Each row is followed by its class.
[-217 -177  -83  230  503   70 -160  148  126  111 -284  132   83  192
  322  165  292 -213  -86  526 -119  100 -251 -175 -253 -423 -116  -27
   88 -186  580  251    1 -506 -323  153 -179] => W
[-160  259 -309  170  359 -222 -254  382  444  125 -549  139  -91   -8
  -58 -196  -70 -199  -34  346 -151  211  354   21  123  -63 -160 -365
 -140 -310   34  178  -56 -338 -375  226   72] => Q
[ -62  -80   33  366  489  -34   -5 -259   85  155 -319  176  201  322
  160  250  283 -421  -25  337  -11  -54 -228 -152  -25 -309  -40  130
  199  108  393  -40  131 -233 -234   65 -122] => E
[-103  -54 -193  108  884 -134 -321  117  419    7 -490  250   68   11
 -104 -115 -163 -308   15  490 -297  175  218  -95 -138 -132 -189 -188
 -305 -417  262 -137   12 -516 -525  301  176] => C
[-137  -29 -153   56  775 -136 -397  174  398   -9 -489  185  108  -50
  -72  -76 -148 -334   43  407 -278  239  132  -77  -69 -132 -134 -200
 -248 -469  327 -139  -12 -447 -390  326  253] => W
[-123   -6 -218  255  519   -4 -112   50  146  -64 -328  241  151  110
  270   94  302 -173   -6  532 -137  -96 -281 -175 -188 -316 -155  102
   51 -284  505  152  157 -417 -348  103 -234] => A
[ 317  -25 -241   82 -199 -184   11  -38  402   33  114  208 -505 -231
  134 -144   67 -495  342  -92 -104  314 -144  213  503 -285   10  130
  164 -456  208  117  281   35  334 -250  203] => T
[  -1  -19  -75 -116   14  -14 -340   50   33   31 -414  -37  255  118
  148  108  660 -495 -171  220  178   80 -327   73 -202 -127   40  -29
  177 -136  390    3 -204 -117  -91 -140  -38] => T
[ 211 -312  -56 -198 -574   17  -17  127  235  242  189 -209 -477   44
 -239   -2  -98   86  126 -144  273  792  209  495  125 -316   96 -343
  156    3  147  -97 -216 -126  259  -16  284] => C
[-239 -169 -117  215  542   44  -96   42  110   71 -261   85  156  207
  276  192  316 -194  -61  531  -96   45 -254 -151 -269 -395  -90   28
  115 -138  564  176   51 -499 -424  160 -203] => W
[-141  -28  -91 -137    9  -54 -332   55   59  119 -377   35  189  225
   98  196  618 -521  -38  301   75  105 -283  146  -67 -167   52  -88
  116 -132  442  -23  -89 -194  -98 -126  -31] => A
[ -70  -56  -47  351  590  104   11  -67   90  149 -242  243  195  230
  150  294  324 -422   -1  420   10 -139 -208  -42 -145 -304  -62  123
  163 -120  446  113  160 -286 -276   92 -136] => E
[-167 -167 -147  252  604   21  -75  -47  178  -38 -256   92  127   86
  304  164  271 -327   43  538 -128  -21 -305 -147 -159 -378  -93  167
   40 -218  574  152  210 -438 -344   73 -135] => L
[ -70  -97  -61  305  452   33  -27  -84  104   38 -259  167  203  228
  107  295  364 -474   19  389   96  -73 -152  -63 -126 -264  -37  100
  227 -123  409   91  121 -268 -317   61 -119] => C
[ -45   76 -263 -116 -293 -206   63   88  380  355    5   50 -299   52
 -115  192  193 -413  328  -85 -244  309 -118  324  450 -255  120 -176
  159  -63  225 -117  139  -52  -14 -198  114] => A
[-161  205 -278  183  263 -289 -277  409  441   64 -548   92  -60  -51
  -52 -212  -15 -288   72  239 -173  335  275   -3  135  -62  -97 -405
 -127 -333  -10  185  -45 -273 -274  122  128] => Q
[-303 -178  -48   48  471   60 -195  123   27  200 -209   94  149  247
  304  261  299 -234  -79  526 -120  122 -300 -154 -321 -329  -21 -118
  127  -44  456   97 -114 -446 -322  159 -186] => E
[-136  -85  -28 -118  -48   16 -360   74   66  222 -314  -70  227  193
  106  113  649 -587 -119  367  171   53 -310  115 -100 -167  116 -115
  106    5  398   43 -269 -143  -98  -93  -59] => E
[-103  121 -281 -136 -307 -174   64  236  362  394   48   34 -305   71
  -94  175  205 -280  254 -100 -195  322  -50  397  334 -212  115 -197
  145  -40  187  -75  -62   -7   28 -167   68] => P
[-378   56 -115 -171  549  -65 -367  310  218  257 -273  -20  -91  -58
  193 -199   18 -257 -134  341  -15  408  -18  -33  -49  118   88 -376
 -351 -469  130  125 -237 -361 -386  213   89] => L
[-276   47 -144   81  651  -30 -373  426  220  136 -305    1  -20  -83
  259 -325    6 -148 -208  355  111  337  123 -103 -287  152   12 -373
 -354 -551   71  241 -285 -413 -387  167   46] => T
[-124  363 -368  153  282 -285 -280  415  431  -28 -561  211  -53  -52
  -87 -250  -14 -188   46  345 -213  172  285  -14  195  -47 -207 -414
  -46 -397  -70  221  -66 -244 -348  224   26] => C
[ 160 -304   -7 -299 -557  -42  -80  179  222  248  143 -137 -509   18
 -235   89 -148   24  197 -164  265  879  109  492  196 -276   96 -366
  147  -67  175 -178 -175 -109  379  -49  347] => C
[-136  -31  -35  378  424   65   37 -202  131  109 -309  186  198  269
  102  365  331 -498   37  452  -18 -159 -111  -69  -32 -241  -66   60
  173  -71  457   76  262 -313 -342   48 -150] => Q
[-129 -115    5  259  442   -5   12 -165  123  280 -315  123  170  306
  164  337  316 -489   17  357   62  -31 -240  -87  -55 -296  -20   48
  159   78  448  -16  205 -261 -252   30 -150] => Q
[ 280  -89 -284  -43 -186 -197   39  -27  359   68  139  162 -472 -179
  200 -160  102 -457  306 -106 -115  309 -186  186  346 -279    2   45
  115 -387  198   20  305  -33  221 -247  132] => Q
[-121  251 -412  208  411 -302 -230  326  428 -119 -520  173 -124  -40
  -42 -282   17 -294   76  298 -295  130  358  -26  219  -95 -207 -285
 -111 -379   38  259   56 -299 -314  135  125] => L
[-337  129 -114  -69  552    7 -346  450  214  256 -279  -29  -27  -99
  260 -290   17 -261 -200  312  131  392   46  -31 -134  148   55 -439
 -350 -524  119  244 -311 -358 -382  160   84] => W
[ 235   22 -279    5 -147 -221   43   38  381   62   79  192 -507 -177
   89 -145    8 -358  368  -61 -109  354 -197  243  356 -288  -15   14
   99 -427  269   91  385  -32  286 -172  229] => P
[ -85  204 -368  188  417 -297 -210  381  419   15 -583  227 -146  -17
   17 -329  -39 -283   84  286 -268  243  272  -49  162  -81 -173 -448
  -77 -428   -1  221   45 -256 -264  166  126] => A
[-355  101  -94   15  526  -24 -370  463  201  235 -292   -6  -62  -82
  297 -355  -23 -122 -153  315   92  434   37  -55 -180  190   77 -463
 -426 -550   74  196 -323 -394 -281  137   33] => A
[-237  -93 -103  150  492   57 -194  176  103  162 -264  190   97  204
  286  165  229 -128  -93  588  -99   60 -295 -149 -265 -385 -113  -15
  105 -110  491  168  -47 -477 -317  216 -221] => E
[ -77  139 -236  -44 -134 -154   81   40  334  343   38   57 -317   -5
  -92  196  178 -399  280  -41 -278  249 -108  288  483 -269  139  -94
  204  -71  283 -104  128  -61  -57  -49  109] => E
[-122  -17 -179  144  899 -140 -383  121  365  -46 -504  277   94  -12
  -69 -183 -157 -258   25  503 -308  191  184  -96 -155 -100 -165 -176
 -276 -476  247 -128   -5 -518 -436  373  205] => E
[-392  143 -172  -35  569 -165 -316  361  240  144 -379    6  -73  -68
  284 -284   34 -282  -82  291   20  413   40  -84  -19  184   29 -418
 -229 -418  109   98 -274 -294 -266   37   69] => T
[ -69  253 -352  199  379 -287 -253  444  441   26 -552  139  -78  -50
  -99 -215  -11 -178   26  284 -198  220  352   36   48  -86 -192 -379
 -102 -322    2  221  -48 -273 -324  118  120] => C
[-379   91 -100  -44  604  -38 -363  385  255  139 -338  -50   14  -79
  239 -316   56 -273 -169  315   77  393   26  -81 -113  147   11 -475
 -349 -511  116  249 -297 -396 -410   76   74] => W
[-152 -145 -111  224  556   -9  -94  -28  146  100 -297  166   93  157
  299  141  288 -268    2  507  -95   81 -315 -137 -231 -381  -81   99
   77 -179  597  198  188 -501 -279   96 -128] => Q
[-422   50  -77 -175  573  -73 -322  476  151  339 -307  -36  -79  -14
  250 -307   24 -156 -158  294  146  568  -13  -18 -217  173   86 -558
 -359 -403   53  159 -427 -390 -302  119   24] => C
[-150  255 -291  120  423 -262 -243  355  363   94 -540  143 -109  -50
  -67 -209  -32 -226   44  296 -227  309  227   13  177 -117 -122 -386
 -141 -327   28  162  -20 -282 -281  210  127] => E
[ -67  129 -222  -92 -280 -123  -28  123  399  401   61   21 -337   40
 -163  287  184 -356  255  -54 -172  273  -92  343  344 -249  104 -123
  245  -81  242  -93   94  -71  -98  -42   77] => L
[-173 -194 -137  172  535  -14 -131  144   79   68 -288  154  129  183
  362  216  360 -213  -17  471 -135   92 -310 -191 -289 -426  -69   19
  121 -202  466  254   71 -384 -275  159 -184] => P
[ 255  -37 -278   47 -179 -214   24   98  351   27   70  165 -444 -128
  189 -146  138 -551  367 -143 -115  374 -165  253  315 -321   16   -6
  139 -442  219  124  290  -40  342 -276  229] => P
[-111   25 -198  224  887 -129 -331  105  392  -71 -513  229   95  -30
  -68  -69 -146 -363   49  449 -283  121  269 -132 -186 -148 -156  -74
 -263 -465  236 -126   49 -489 -493  363  154] => P
[-362  195 -174   35  618 -119 -379  496  185   71 -327   89  -14  -73
  354 -345   63 -121 -151  298  -10  251   33  -62 -165  186  -12 -329
 -395 -608   12  242 -272 -298 -235  129  -42] => P
[ 163 -282  -76 -230 -647  -38 -127  230  257  257  119 -176 -505   59
 -178   65  -97   32  146 -167  207  718  199  462  216 -299   83 -385
  133  -59   62 -182 -194  -84  323   -8  213] => A
[-143  278 -379  214  355 -322 -240  451  432   27 -553  143 -111    4
  -13 -276   -6 -215   26  280 -259  193  346  -14   88 -105 -188 -399
 -168 -326  -59  264  -45 -244 -289  133   49] => P
[-185  203 -299   87  383 -313 -248  332  433    4 -648  160 -167    1
  -25 -168  -60 -346   -7  341 -280  276  282  -70  273  -68 -215 -493
 -113 -376   96  152   39 -333 -369  136  173] => W
[-189  -67   54  325  462  -15   46 -239   71  185 -333   99  131  384
  149  428  279 -577   40  306   23   71 -217 -110   48 -366   13   17
  188   57  517   35  267 -308 -214   66  -46] => P
[ 323  -35 -240  130 -141 -164   -6   58  381  113  131  202 -434 -236
  149 -207   94 -395  344  -50  -93  370 -195  214  274 -300   42   68
  140 -429  184  158  235  -49  259 -193  204] => E
[-134   23 -200   18  888 -120 -352   81  293    1 -416  187   59    4
  -41  -40  -86 -373  -10  375 -249  184  154  -67 -212  -90 -129 -113
 -296 -453  256 -186   85 -446 -494  295  168] => L
[ 294   45 -276   39 -268 -191   56   -9  419  107   80  223 -516 -182
  168 -224  143 -523  315  -81  -89  311 -248  244  431 -239  -24  -16
  164 -462  265  110  285   -9  260 -307  163] => W
[ 316   53 -256  194 -180 -225  -25   -9  418   -9   63  272 -492 -151
  180 -155   49 -482  301  -62 -156  171 -126  178  437 -329  -34  185
  158 -498  167  134  311  -19  304 -113  111] => P
[-149  247 -350  177  384 -313 -252  394  379    5 -549  157 -106  -18
   -4 -232   71 -333   79  242 -222  246  310  -71  152 -116 -140 -371
 -117 -359  -39  263   -8 -256 -283  154   75] => P
[  21  -38 -111 -215  -26   -2 -305  -30   67  160 -277  -56  234  197
  117  108  612 -436 -185  258   78   -5 -249  121 -243 -225   41  -10
  147   28  343   61 -228 -123 -139  -69  -58] => P
[-210 -141 -120  226  519   52 -153  124   98  103 -221  102  153  179
  281  144  280 -125  -45  556  -68   17 -276 -160 -335 -377  -80    2
  119 -106  464  164   32 -470 -368  209 -225] => E
[-376   63 -119  -70  552  -91 -352  363  225  288 -282  -79  -77  -67
  209 -233   46 -234 -111  311  106  437   39  -43 -127  149   98 -379
 -365 -386  130  148 -244 -386 -366  125  102] => L
[ 284  -17 -225   59  -89 -110  -58   88  372  182  140  220 -501 -128
  143 -162    3 -408  220  -18  -84  329 -145  288  269 -344  -21   61
   66 -423  227   60  236  -72  231 -136  170] => E
[-297   67 -183 -113  776 -108 -318  302  204  116 -301   59  -62 -101
  258 -296   24 -301 -103  302   16  328  -11  -64 -141  156   18 -300
 -363 -557  155  167 -139 -381 -328  124  135] => L
[-152 -170 -132  268  625   75 -100   47  113   20 -260  158  180  158
  350  156  254 -227  -56  569  -52  -52 -220 -186 -312 -358 -127   59
   94 -219  500  249  145 -474 -353  179 -203] => Q
[-316   86 -151  -73  552  -33 -416  495  221  174 -250   -1    7 -102
  241 -265   44  -91 -176  317   72  292   26  -47 -247  190   22 -351
 -385 -547   12  186 -285 -365 -409  183   13] => L
[-179  -44 -103   45  888 -104 -357   88  271  -34 -549  242   26    1
  -12 -115 -153 -429  -17  478 -294  241  107 -140 -144  -54 -112 -248
 -233 -491  298 -193   30 -520 -432  370  246] => E
[ 214   37 -292   69  -85 -232   59   88  346   74  125  299 -510 -152
   85 -106  103 -407  430  -77 -130  418 -172  299  353 -271   -6   17
  162 -505  259  143  332  -49  302 -245  195] => C
[-180 -139 -139  219  504   60 -124   -1  171  137 -224  152  101  224
  266  216  258 -231  -11  554 -162  -53 -222 -166 -191 -445 -105   41
  143 -110  496  191  137 -477 -401  187 -227] => A
[-284  138 -125  -12  617 -106 -388  378  246  186 -370   32  -64  -79
  274 -233   14 -157 -185  297   60  349  -43  -38 -134  157   -1 -373
 -305 -571  117   97 -176 -305 -306  142   44] => T
[-149  -68   -1 -142   69   28 -318  -26   -2  175 -312  -17  218  241
   91   95  625 -597 -113  322   33   44 -336   77 -137 -214   90  -77
  157   10  407   67 -148 -153 -130  -48  -43] => E
[-120  334 -354  148  417 -291 -216  414  432   31 -602  170  -96  -80
   -1 -301   54 -239   18  215 -223  277  237   53  124  -37 -209 -405
 -122 -412   41  229  -75 -247 -270   15   98] => W
[ 312   -7 -194  -40 -134 -206    5   -5  341   48  131  304 -490 -191
  133 -170   12 -440  318 -129  -91  368 -245  249  392 -218    2  125
  156 -500  166   65  255   41  334 -224  214] => C
[ 203   90 -200   60 -159 -185  -72   29  348   33   91  265 -435 -163
  190 -125   69 -505  325  -53 -211  261 -281  254  447 -247    7   61
  176 -514  209   51  283   13  337 -173  168] => E
[ -68   24 -125  -67  105  -38 -291   22  132  122 -396   11  235  128
   83   96  630 -513  -90  259   93   39 -226   90  -91 -191   12   50
  142  -18  350    4 -243 -118 -152 -169 -118] => T
